Here is a tiny trained network, its code and every weight. The questions are about switching its units off for an input and a class, where a switched-off unit gives its printed mean instead of its output.

import numpy as np


def w(rows, s, z=0):
    codes = np.array(rows[::2]) - 128.0
    scale = np.full(codes.shape[1], s)
    scale[-1] = z or s
    return codes * scale


def norm(h):
    return h / np.sqrt((h * h).mean(-1, keepdims=True) + 1e-5)


def f(y):
    return np.maximum(y, 0)


def log_softmax(a):
    a = a - a.max(-1, keepdims=True)
    return a - np.log(np.exp(a).sum(-1, keepdims=True))


def net(x, mask):
    res = np.array(x, float).reshape(1, 6) / 4 @ E
    u = 0
    for l in range(2):
        y = f(norm(res) @ A[l][:, :-1].T + A[l][:, -1])
        res = res + np.where(mask[u : u + 5], y, B[l][:, -1]) @ B[l][:, :-1]
        u += 5
    return log_softmax(norm(res)[-1] @ U[:, :-1].T + U[:, -1])


A, B = {}, {}
E = w([
[120,172,35,112,145,76,129,85,218,82,139,163],'x0',
[143,137,99,108,134,96,187,243,141,47,34,124],'x1',
[129,131,129,111,232,134,181,73,114,145,91,23],'x2',
[249,169,117,86,130,109,72,149,206,181,59,135],'x3',
[113,255,250,198,203,167,114,132,142,47,84,191],'x4',
[179,60,139,125,234,62,153,201,117,111,154,219],'x5',
],0.0059)
A[0] = w([
[170,85,246,77,106,229,107,188,31,139,132,78,3],'L0N0',
[75,146,63,116,147,68,128,61,203,59,156,152,52],'L0N1',
[74,164,152,97,35,178,94,83,156,120,91,60,115],'L0N2',
[223,147,84,116,125,168,54,140,227,199,19,188,60],'L0N3',
[163,156,115,73,166,88,3,138,83,168,81,75,84],'L0N4',
],0.0055,0.0023)
B[0] = w([
[143,134,69,35,145,174,66,60,161,54,110,135,198],'L0N0',
[115,115,108,91,143,156,3,111,91,140,110,82,190],'L0N1',
[144,56,131,125,139,47,141,197,203,98,158,123,214],'L0N2',
[46,62,170,129,98,163,121,96,76,121,151,131,253],'L0N3',
[61,156,165,112,136,78,173,209,73,152,121,150,185],'L0N4',
],0.011,0.0059)
A[1] = w([
[177,165,179,30,180,47,171,78,140,119,103,4,191],'L1N0',
[117,127,18,150,26,108,109,61,41,54,224,89,251],'L1N1',
[133,210,245,253,152,187,106,70,206,133,90,169,172],'L1N2',
[191,39,35,69,45,130,97,70,56,175,123,89,73],'L1N3',
[108,227,119,75,125,208,159,66,208,51,68,201,32],'L1N4',
],0.0052,0.002)
B[1] = w([
[132,115,173,198,97,127,86,118,116,92,163,250,233],'L1N0',
[122,127,184,132,143,137,163,154,144,138,85,200,254],'L1N1',
[163,142,87,81,93,72,204,141,169,228,137,72,202],'L1N2',
[173,238,121,152,159,133,154,106,117,136,109,82,255],'L1N3',
[157,192,103,166,135,89,148,97,93,153,79,127,188],'L1N4',
],0.011,0.0054)
U = w([
[185,190,84,132,138,84,229,136,118,177,112,91,109],'0',
[123,149,83,76,158,190,28,72,125,66,77,135,134],'1',
[123,120,161,176,113,86,133,127,93,102,156,175,162],'2',
[112,135,146,152,150,135,150,151,136,134,141,148,191],'3',
[2,98,166,116,154,140,171,151,89,136,126,134,76],'4',
[164,63,145,138,153,72,136,145,167,80,195,132,134],'5',
[151,93,59,186,133,183,79,162,118,83,201,49,2],'6',
],0.009,0.0052)

Each question gives the input, the list of numbers given to net, and the class t.
The units are the neurons (one row each of A and B). Each row of codes is followed by its name. A weight is (code - 128) times the scale printed after its matrix; where a second scale follows, it is the last column's (A, B and U).
mask holds one flag per neuron, layer by layer. A switched-off neuron (its flag False) gives its mean, the last column of its row in B, instead of its output. The means were averaged over made-up inputs and are rounded, as every weight is.
A unit's drop is (log p(t) with every unit on - log p(t) with that unit switched off) / (log p(t) with every unit on - log p(t) with every unit switched off).
The circuit of an input: a set's keep is (log p(t) with only the set's units on - log p(t) with every unit switched off) / (log p(t) with every unit on - log p(t) with every unit switched off). Starting from all 10 units, units are removed one at a time, each time the one whose removal leaves the highest keep (on an exact tie, the one counted first), for as long as the keep stays at least 0.8.
units of the circuit, in order: the units of the circuit, biggest drop first
most important unit: the unit with the biggest drop
top k neurons: the k neurons with the biggest drops, biggest first
k most important neurons of layer l: the k neurons of layer l with the biggest drops, biggest first
input [8,3,7,-5,-6,6], class 1: 2 most important neurons of layer 1 => L1N2; L1N3
input [2,2,-4,-5,-8,7], class 0: units of the circuit, in order => L1N3; L0N3; L0N2
input [7,3,-5,-4,5,0], class 1: units of the circuit, in order => L0N1
input [-6,-6,3,-8,8,-7], class 0: units of the circuit, in order => L1N2; L0N3
input [-5,8,8,1,2,-3], class 2: 3 most important neurons of layer 1 => L1N0; L1N3; L1N4
input [4,8,-3,5,8,5], class 0: units of the circuit, in order => L1N2; L0N2; L1N4
input [0,4,8,-5,-4,-4], class 2: top 2 neurons => L1N0; L0N3
input [-4,-1,7,2,1,1], class 2: top 3 neurons => L1N0; L0N4; L0N1
input [-2,3,-2,7,-3,-7], class 4: top 2 neurons => L0N3; L0N4
input [-6,1,-4,2,6,-5], class 0: 2 most important neurons of layer 1 => L1N2; L1N4
input [8,-1,0,1,-8,6], class 0: top 2 neurons => L1N3; L0N0
input [0,2,-5,-6,0,-7], class 5: top 2 neurons => L0N2; L0N3
input [7,2,-1,3,-2,-1], class 1: top 2 neurons => L0N1; L1N3
input [5,1,5,-5,8,-7], class 0: units of the circuit, in order => L1N2
input [-8,0,-8,-4,2,6], class 1: units of the circuit, in order => L0N0; L0N2
input [-7,2,3,1,-6,-5], class 1: top 3 neurons => L0N0; L1N2; L1N0
input [-2,5,3,-6,6,6], class 0: 2 most important neurons of layer 1 => L1N2; L1N0
input [7,6,8,-3,-3,-7], class 2: 2 most important neurons of layer 0 => L0N0; L0N2
input [-6,0,-4,-3,5,0], class 1: top 2 neurons => L0N0; L1N3
input [-6,0,3,-6,-1,1], class 1: most important unit => L0N0
input [5,-6,-2,-7,8,-7], class 0: units of the circuit, in order => L1N2; L0N3
input [-7,-1,-2,6,8,-1], class 0: top 2 neurons => L1N2; L0N1
input [0,-3,2,-3,-6,3], class 0: top 2 neurons => L1N3; L0N3
input [3,-6,7,-2,-8,-1], class 0: top 3 neurons => L1N3; L0N3; L0N0
input [4,8,3,1,-5,-7], class 3: top 3 neurons => L1N0; L1N2; L0N0
input [1,0,5,-2,-3,0], class 2: top 2 neurons => L1N0; L0N3
input [-8,7,0,-7,2,-8], class 1: units of the circuit, in order => L0N0
input [-6,-4,6,-3,-5,6], class 1: 3 most important neurons of layer 0 => L0N0; L0N2; L0N4
input [5,6,8,-5,3,-3], class 2: top 3 neurons => L1N0; L0N0; L0N3
